Below is a small trained network, with its code and all its weights. Each question gives an input and a class and asks what happens when units are switched off, that is, made to give their printed mean instead of their output.

import numpy as np


def w(rows, s, z=0):
    codes = np.array(rows[::2]) - 128.0
    scale = np.full(codes.shape[1], s)
    scale[-1] = z or s
    return codes * scale


def norm(h):
    return h / np.sqrt((h * h).mean(-1, keepdims=True) + 1e-5)


def f(y):
    return np.maximum(y, 0)


def log_softmax(a):
    a = a - a.max(-1, keepdims=True)
    return a - np.log(np.exp(a).sum(-1, keepdims=True))


def net(x, mask):
    res = np.array(x, float).reshape(1, 2) / 4 @ E
    u = 0
    for l in range(3):
        y = f(norm(res) @ A[l][:, :-1].T + A[l][:, -1])
        res = res + np.where(mask[u : u + 3], y, B[l][:, -1]) @ B[l][:, :-1]
        u += 3
    return log_softmax(norm(res)[-1] @ U[:, :-1].T + U[:, -1])


A, B = {}, {}
E = w([
[255,85,162,183,137,118,120,79],'x0',
[43,141,57,204,111,152,166,120],'x1',
],0.0068)
A[0] = w([
[145,135,126,3,169,110,88,205,82],'L0N0',
[86,150,178,16,191,179,44,108,5],'L0N1',
[204,24,168,92,182,4,92,84,83],'L0N2',
],0.0058,0.0023)
B[0] = w([
[75,62,113,76,205,135,32,254,248],'L0N0',
[44,128,154,137,199,157,82,62,219],'L0N1',
[140,179,128,171,15,48,181,86,254],'L0N2',
],0.0083,0.0056)
A[1] = w([
[131,104,122,18,194,235,101,255,54],'L1N0',
[52,140,42,168,157,179,228,105,158],'L1N1',
[87,166,184,132,98,64,19,163,253],'L1N2',
],0.0054,0.0026)
B[1] = w([
[151,174,247,107,165,124,98,100,218],'L1N0',
[132,126,112,171,143,148,129,153,249],'L1N1',
[124,95,120,102,136,143,194,111,253],'L1N2',
],0.012,0.006)
A[2] = w([
[102,2,137,47,155,170,209,109,1],'L2N0',
[176,5,64,146,145,245,81,146,25],'L2N1',
[58,190,211,53,210,174,29,126,52],'L2N2',
],0.0064,0.0018)
B[2] = w([
[35,6,52,59,84,74,122,155,170],'L2N0',
[32,116,39,103,179,216,187,191,161],'L2N1',
[59,224,230,77,231,201,71,2,254],'L2N2',
],0.0069,0.0077)
U = w([
[97,45,76,56,89,72,165,173,117],'0',
[64,198,189,72,206,185,90,36,253],'1',
[49,176,39,254,182,206,199,177,249],'2',
[217,190,56,113,153,154,47,225,3],'3',
[213,89,8,183,117,168,124,97,33],'4',
[233,188,32,71,142,191,76,186,3],'5',
[201,131,171,202,68,68,231,40,252],'6',
[175,118,45,105,118,184,64,130,3],'7',
],0.0087,0.0045)

Each question gives the input, the list of numbers given to net, and the class t.
The units are the neurons (one row each of A and B). Each row of codes is followed by its name. A weight is (code - 128) times the scale printed after its matrix; where a second scale follows, it is the last column's (A, B and U).
mask holds one flag per neuron, layer by layer. A switched-off neuron (its flag False) gives its mean, the last column of its row in B, instead of its output. The means were averaged over made-up inputs and are rounded, as every weight is.
A unit's drop is (log p(t) with every unit on - log p(t) with that unit switched off) / (log p(t) with every unit on - log p(t) with every unit switched off).
The circuit of an input: a set's keep is (log p(t) with only the set's units on - log p(t) with every unit switched off) / (log p(t) with every unit on - log p(t) with every unit switched off). Starting from all 9 units, units are removed one at a time, each time the one whose removal leaves the highest keep (on an exact tie, the one counted first), for as long as the keep stays at least 0.8.
units of the circuit, in order: the units of the circuit, biggest drop first
unit that matters most: the unit with the biggest drop
top k neurons: the k neurons with the biggest drops, biggest first
k most important neurons of layer l: the k neurons of layer l with the biggest drops, biggest first
drop of u: that unit's drop, to one decimal
input [1,2], class 2: 2 most important neurons of layer 0	L0N0, L0N2
input [2,-3], class 6: units of the circuit, in order	L0N2
input [6,5], class 2: top 2 neurons	L0N2, L1N0
input [4,3], class 4: top 2 neurons	L2N2, L1N0
input [0,-7], class 0: top 2 neurons	L0N2, L1N2
input [2,3], class 2: top 2 neurons	L0N0, L0N2
input [5,7], class 2: top 2 neurons	L0N2, L2N1
input [-6,3], class 2: top 2 neurons	L0N0, L1N1
input [-3,2], class 2: top 3 neurons	L0N0, L1N0, L2N2
input [2,-6], class 0: units of the circuit, in order	L0N2, L0N0, L1N0, L2N2
input [-6,4], class 2: top 2 neurons	L0N0, L2N2
input [2,-8], class 0: top 3 neurons	L0N2, L0N0, L1N2
input [8,6], class 4: top 3 neurons	L0N0, L1N0, L2N2
input [5,5], class 2: unit that matters most	L0N2
input [4,-5], class 6: drop of L0N2	0.2
input [8,2], class 6: drop of L2N1	0.0
input [0,-2], class 0: drop of L1N2	0.3
